Below is a small trained network, with its code and all its weights. Each question gives an input and a class and asks what happens when units are switched off, that is, made to give their printed mean instead of their output.

import numpy as np


def w(rows, s, z=0):
    codes = np.array(rows[::2]) - 128.0
    scale = np.full(codes.shape[1], s)
    scale[-1] = z or s
    return codes * scale


def norm(h):
    return h / np.sqrt((h * h).mean(-1, keepdims=True) + 1e-5)


def f(y):
    return y / 2 * (1 + np.tanh(0.7978845608 * (y + 0.044715 * y**3)))


def log_softmax(a):
    a = a - a.max(-1, keepdims=True)
    return a - np.log(np.exp(a).sum(-1, keepdims=True))


def net(x, mask):
    res = np.array(x, float).reshape(1, 8) / 4 @ E
    u = 0
    for l in range(4):
        y = f(norm(res) @ A[l][:, :-1].T + A[l][:, -1])
        res = res + np.where(mask[u : u + 5], y, B[l][:, -1]) @ B[l][:, :-1]
        u += 5
    return log_softmax(norm(res)[-1] @ U[:, :-1].T + U[:, -1])


A, B = {}, {}
E = w([
[148,51,210,90,118,210,179],'x0',
[194,162,210,112,192,254,138],'x1',
[114,228,137,42,160,92,123],'x2',
[175,87,171,72,81,73,7],'x3',
[150,189,179,167,195,46,145],'x4',
[149,98,142,111,200,147,96],'x5',
[96,114,186,21,180,112,72],'x6',
[187,82,56,52,176,199,147],'x7',
],0.0059)
A[0] = w([
[140,220,152,97,13,66,83,254],'0.n1',
[36,188,67,209,134,1,146,246],'0.n2',
[118,42,237,62,98,197,138,50],'0.n3',
[76,207,120,98,168,168,145,187],'0.n4',
[144,169,178,143,174,173,197,30],'0.n5',
],0.0064,0.0032)
B[0] = w([
[198,57,51,199,25,69,111,214],'0.n1',
[255,76,103,205,21,101,40,255],'0.n2',
[147,24,130,199,97,46,12,188],'0.n3',
[184,114,150,121,74,165,65,163],'0.n4',
[147,190,241,144,122,79,199,145],'0.n5',
],0.0068,0.0067)
A[1] = w([
[21,210,141,181,144,77,149,2],'1.n1',
[139,160,69,160,17,50,72,161],'1.n2',
[94,31,70,197,66,194,170,183],'1.n3',
[127,164,207,146,113,110,174,196],'1.n4',
[99,198,38,254,162,119,148,42],'1.n5',
],0.0061,0.0041)
B[1] = w([
[64,112,3,68,128,146,44,113],'1.n1',
[149,57,48,217,41,75,50,254],'1.n2',
[91,96,43,131,18,188,141,215],'1.n3',
[108,107,103,228,108,127,124,149],'1.n4',
[99,132,25,65,28,59,42,140],'1.n5',
],0.006,0.0078)
A[2] = w([
[157,113,33,7,158,97,90,227],'2.n1',
[167,235,119,47,98,2,136,139],'2.n2',
[8,137,241,57,193,156,174,1],'2.n3',
[141,165,152,169,54,16,104,165],'2.n4',
[168,194,117,100,206,170,115,103],'2.n5',
],0.0055,0.0047)
B[2] = w([
[56,127,3,172,95,98,101,201],'2.n1',
[93,22,110,165,72,128,36,140],'2.n2',
[38,69,105,126,66,225,67,123],'2.n3',
[149,60,97,153,32,125,121,254],'2.n4',
[225,170,90,130,107,49,89,123],'2.n5',
],0.0064,0.0054)
A[3] = w([
[52,8,225,154,179,197,153,68],'3.n1',
[49,90,254,59,131,102,97,62],'3.n2',
[45,101,239,91,111,206,145,37],'3.n3',
[45,190,149,125,203,119,199,3],'3.n4',
[97,101,166,145,191,167,108,175],'3.n5',
],0.0057,0.0053)
B[3] = w([
[129,55,78,181,51,154,102,254],'3.n1',
[107,85,39,255,56,213,93,120],'3.n2',
[134,48,122,142,71,138,54,98],'3.n3',
[183,85,122,107,89,111,126,61],'3.n4',
[136,93,151,111,113,38,69,213],'3.n5',
],0.0084,0.00096)
U = w([
[7,169,51,102,130,206,201,22],'0',
[145,38,72,204,1,88,26,253],'1',
[117,208,192,199,156,79,210,87],'2',
[151,186,235,68,224,118,71,43],'3',
[34,115,90,24,244,60,58,10],'4',
],0.0082,0.0065)

Each question gives the input, the list of numbers given to net, and the class t.
The units are the neurons (one row each of A and B). Each row of codes is followed by its name. A weight is (code - 128) times the scale printed after its matrix; where a second scale follows, it is the last column's (A, B and U).
mask holds one flag per neuron, layer by layer. A switched-off neuron (its flag False) gives its mean, the last column of its row in B, instead of its output. The means were averaged over made-up inputs and are rounded, as every weight is.
A unit's drop is (log p(t) with every unit on - log p(t) with that unit switched off) / (log p(t) with every unit on - log p(t) with every unit switched off).
The circuit of an input: a set's keep is (log p(t) with only the set's units on - log p(t) with every unit switched off) / (log p(t) with every unit on - log p(t) with every unit switched off). Starting from the 12 units with the biggest drops (on a tie, the unit counted first), units are removed one at a time, each time the one whose removal leaves the highest keep (on an exact tie, the one counted first), for as long as the keep stays at least 0.8.
units of the circuit, in order: the units of the circuit, biggest drop first
most important unit: the unit with the biggest drop
k most important neurons: the k neurons with the biggest drops, biggest first
top k neurons in layer l: the k neurons of layer l with the biggest drops, biggest first
drop of u: that unit's drop, to one decimal
input [7,-5,6,2,5,5,1,4], class 4: units of the circuit, in order	[0.n2; 1.n2; 0.n1]
input [4,6,2,8,6,1,6,7], class 3: units of the circuit, in order	[1.n2; 0.n2]
input [8,2,2,-5,8,-7,2,3], class 2: most important unit	0.n5
input [-2,1,-2,2,6,3,-1,5], class 4: 2 most important neurons	[0.n2; 0.n1]
input [8,4,5,5,1,4,-2,8], class 3: units of the circuit, in order	[1.n2; 0.n1; 0.n2]
input [8,8,-7,-7,4,6,-3,-2], class 2: units of the circuit, in order	[1.n2; 0.n2]
input [-7,6,-8,3,7,4,0,2], class 3: 3 most important neurons	[0.n1; 1.n2; 0.n2]
input [-3,-1,6,-1,-6,6,6,5], class 4: top 2 neurons in layer 0	[0.n2; 0.n1]
input [3,1,6,-4,-8,-3,-1,4], class 0: top 2 neurons in layer 0	[0.n2; 0.n1]
input [-2,8,-4,-7,3,-4,2,-8], class 2: top 2 neurons in layer 1	[1.n2; 1.n3]
input [7,-4,8,-2,-7,0,-6,7], class 0: drop of 0.n1	0.1
input [5,3,5,8,6,5,6,8], class 4: drop of 3.n4	0.0
input [7,4,8,5,6,1,-6,5], class 3: drop of 1.n2	0.1
input [-1,8,-1,-5,2,1,-6,4], class 2: top neuron in layer 0	[0.n5]
